Below is a small trained network, with its code and all its weights. Each question gives an input and a class and asks what happens when units are switched off, that is, made to give their printed mean instead of their output.

import numpy as np


def w(rows, s, z=0):
    codes = np.array(rows[::2]) - 128.0
    scale = np.full(codes.shape[1], s)
    scale[-1] = z or s
    return codes * scale


def f(y):
    return np.maximum(y, 0)


def log_softmax(a):
    a = a - a.max(-1, keepdims=True)
    return a - np.log(np.exp(a).sum(-1, keepdims=True))


def net(x, mask):
    res = np.array(x, float).reshape(1, 8) / 4 @ E
    y = f(res @ A[0][:, :-1].T + A[0][:, -1])
    res = res + np.where(mask, y, B[0][:, -1]) @ B[0][:, :-1]
    return log_softmax(res[-1] @ U[:, :-1].T + U[:, -1])


A, B = {}, {}
E = w([
[65,95,182,165,201,143,66,199,57],'x0',
[2,133,185,71,96,37,196,100,116],'x1',
[123,144,106,146,115,143,145,143,106],'x2',
[90,76,127,181,28,102,78,156,212],'x3',
[147,73,194,95,174,85,113,96,201],'x4',
[126,116,152,140,138,135,164,133,146],'x5',
[209,158,228,125,72,60,163,202,94],'x6',
[116,223,183,198,161,100,123,55,161],'x7',
],0.0079)
A[0] = w([
[224,172,157,113,94,160,101,170,129,138],'n0',
[141,30,136,66,89,198,133,148,126,52],'n1',
[221,118,125,125,197,197,75,139,136,61],'n2',
[93,58,168,92,144,176,66,161,98,1],'n3',
[142,34,89,79,143,88,144,120,124,143],'n4',
[65,111,201,77,83,67,131,111,171,234],'n5',
[154,60,102,40,118,143,135,251,128,73],'n6',
[127,145,183,218,159,123,77,79,117,51],'n7',
[73,119,123,77,150,59,180,85,106,131],'n8',
[109,110,153,170,22,106,42,150,254,31],'n9',
[217,116,142,106,130,213,74,143,154,10],'n10',
[65,95,8,149,146,167,131,31,159,151],'n11',
[217,104,89,229,191,148,80,124,171,86],'n12',
[104,98,155,113,41,127,77,152,198,49],'n13',
[170,156,107,50,199,145,145,58,81,55],'n14',
[136,139,72,70,84,208,214,37,203,71],'n15',
[177,115,85,124,106,105,174,54,153,20],'n16',
[195,70,120,176,92,158,96,87,125,86],'n17',
[116,34,104,74,126,176,155,134,117,40],'n18',
[153,126,61,44,118,114,163,159,192,60],'n19',
[166,140,171,142,97,77,117,189,163,246],'n20',
[98,230,173,252,168,104,95,84,170,88],'n21',
[75,57,85,143,197,155,104,76,182,157],'n22',
[150,190,167,197,137,112,144,2,177,72],'n23',
[63,95,116,203,70,173,112,139,165,119],'n24',
[168,172,165,32,201,123,110,173,83,130],'n25',
[140,134,116,49,248,169,159,96,165,193],'n26',
[5,95,140,186,217,200,77,193,74,138],'n27',
[110,106,111,159,113,121,65,175,207,139],'n28',
[178,137,90,132,48,108,161,67,155,58],'n29',
[131,184,61,170,80,156,218,168,128,243],'n30',
[203,39,159,84,178,67,77,76,194,235],'n31',
[167,43,63,37,111,105,190,147,92,117],'n32',
[59,150,103,78,117,114,143,126,95,218],'n33',
[87,101,173,208,159,95,70,201,88,123],'n34',
[68,91,177,92,100,104,113,85,83,43],'n35',
],0.0085,0.005)
B[0] = w([
[118,102,139,178,86,93,197,146,111,185],'n0',
[73,214,90,193,194,129,71,205,139,178],'n1',
[57,78,96,155,92,156,191,110,204,199],'n2',
[85,163,135,66,159,70,104,156,203,166],'n3',
[121,115,107,145,188,144,86,135,134,189],'n4',
[151,69,75,180,96,137,165,127,115,243],'n5',
[78,194,102,164,189,99,48,163,99,200],'n6',
[71,167,105,105,192,40,75,198,181,166],'n7',
[45,85,52,164,58,169,134,116,161,198],'n8',
[106,187,189,59,155,225,167,109,114,209],'n9',
[77,108,102,107,124,95,215,136,163,179],'n10',
[212,162,199,227,65,80,131,155,142,242],'n11',
[37,66,66,185,78,133,253,130,185,215],'n12',
[124,185,174,97,174,216,189,150,57,178],'n13',
[77,172,224,93,165,214,160,122,130,181],'n14',
[183,106,170,28,161,79,109,88,200,213],'n15',
[64,99,188,33,112,84,74,116,210,167],'n16',
[89,74,104,115,86,104,165,132,145,176],'n17',
[54,229,134,163,237,89,74,160,122,170],'n18',
[89,178,108,56,153,47,73,132,194,174],'n19',
[184,139,187,199,41,146,57,88,108,215],'n20',
[105,201,57,148,226,159,77,188,128,205],'n21',
[185,128,210,210,93,48,165,151,7,224],'n22',
[59,223,75,137,185,120,1,211,132,199],'n23',
[140,201,137,76,128,224,167,90,27,183],'n24',
[164,167,176,96,101,154,160,55,105,186],'n25',
[168,119,188,140,105,208,128,99,49,218],'n26',
[205,70,169,29,138,51,88,58,185,236],'n27',
[145,127,174,59,71,224,161,132,42,189],'n28',
[148,103,125,4,128,38,112,114,222,181],'n29',
[177,52,67,114,115,134,15,45,82,209],'n30',
[201,38,43,176,187,111,84,63,18,248],'n31',
[65,209,159,151,165,119,91,180,44,204],'n32',
[159,53,67,224,102,159,244,138,113,197],'n33',
[129,35,147,10,96,93,71,114,176,200],'n34',
[83,90,55,133,122,118,204,140,231,166],'n35',
],0.0064,0.011)
U = w([
[61,206,128,117,195,101,72,215,129,35],'0',
[149,101,194,7,146,69,102,124,189,28],'1',
[126,172,205,52,154,247,176,110,80,42],'2',
[67,86,100,147,110,127,211,148,168,24],'3',
[170,111,131,123,135,135,95,120,86,255],'4',
[198,150,215,168,97,72,131,157,97,128],'5',
[186,101,106,112,145,146,95,121,86,219],'6',
],0.011,0.0056)

Each question gives the input, the list of numbers given to net, and the class t.
The units are the neurons (one row each of A and B). Each row of codes is followed by its name. A weight is (code - 128) times the scale printed after its matrix; where a second scale follows, it is the last column's (A, B and U).
mask holds one flag per neuron, in row order. A switched-off neuron (its flag False) gives its mean, the last column of its row in B, instead of its output. The means were averaged over made-up inputs and are rounded, as every weight is.
A unit's drop is (log p(t) with every unit on - log p(t) with that unit switched off) / (log p(t) with every unit on - log p(t) with every unit switched off).
The circuit of an input: a set's keep is (log p(t) with only the set's units on - log p(t) with every unit switched off) / (log p(t) with every unit on - log p(t) with every unit switched off). Starting from the 12 units with the biggest drops (on a tie, the unit counted first), units are removed one at a time, each time the one whose removal leaves the highest keep (on an exact tie, the one counted first), for as long as the keep stays at least 0.8.
circuit, biggest first: the units of the circuit, biggest drop first
most important unit: the unit with the biggest drop
top k neurons: the k neurons with the biggest drops, biggest first
drop when u is switched off: that unit's drop, to one decimal
input [8,-8,-8,0,4,6,-4,-1], class 1: top 2 neurons	[n27; n34]
input [5,5,2,-4,0,5,4,-1], class 1: circuit, biggest first	[n34]
input [3,7,-4,-4,-2,-8,-8,2], class 5: top 3 neurons	[n11; n22; n12]
input [3,2,-4,1,7,-6,3,-6], class 6: top 4 neurons	[n31; n23; n5; n21]
input [0,-1,-5,7,-2,-8,2,-7], class 0: circuit, biggest first	[n6; n1]
input [1,5,3,8,6,0,-8,-5], class 2: top 3 neurons	[n9; n24; n13]
input [5,-4,-6,-6,7,-8,7,7], class 0: top 3 neurons	[n7; n21; n23]
input [-6,-3,4,-8,8,-5,0,2], class 2: top 2 neurons	[n14; n26]
input [6,-6,5,7,5,-4,7,-6], class 2: top 3 neurons	[n9; n28; n13]
input [5,-8,-4,-1,-7,6,5,-5], class 3: circuit, biggest first	[n2; n12]
input [-3,-5,5,-8,-8,2,-2,-8], class 0: top 3 neurons	[n32; n6; n18]
input [6,6,0,0,-7,0,-5,4], class 6: circuit, biggest first	[n27; n33]
input [7,-3,4,-8,2,0,-7,-7], class 2: top 2 neurons	[n26; n14]
input [-6,7,-7,-6,-7,-4,6,5], class 3: circuit, biggest first	[n8; n33]
input [0,-6,8,2,1,3,8,8], class 0: most important unit	n21
input [-7,7,2,0,-4,1,-7,-2], class 1: top 2 neurons	[n15; n29]
input [6,0,-5,8,1,-4,7,-1], class 2: top 2 neurons	[n9; n13]
input [-2,-1,-7,4,6,-5,3,-2], class 4: top 2 neurons	[n31; n20]
input [0,-3,-7,-2,-5,-3,-8,-1], class 5: circuit, biggest first	[n11; n22]
input [5,2,6,3,5,4,-7,5], class 5: circuit, biggest first	[n22]
input [-7,5,-3,-7,6,1,-8,-1], class 5: top 2 neurons	[n11; n22]
input [2,-7,0,6,-7,-4,-8,-1], class 5: top 3 neurons	[n11; n22; n27]
input [6,8,2,-3,-2,2,-7,-4], class 3: top 3 neurons	[n33; n8; n35]
input [8,5,8,-1,-8,8,-5,-1], class 1: drop when n30 is switched off	0.0
input [6,4,2,2,5,5,2,1], class 1: drop when n26 is switched off	0.1
input [-5,6,-6,-5,1,3,-7,6], class 5: drop when n30 is switched off	0.1
input [-6,1,6,3,0,0,-7,0], class 5: circuit, biggest first	[n11]
input [3,-3,-5,-6,3,6,1,-6], class 0: drop when n24 is switched off	0.2
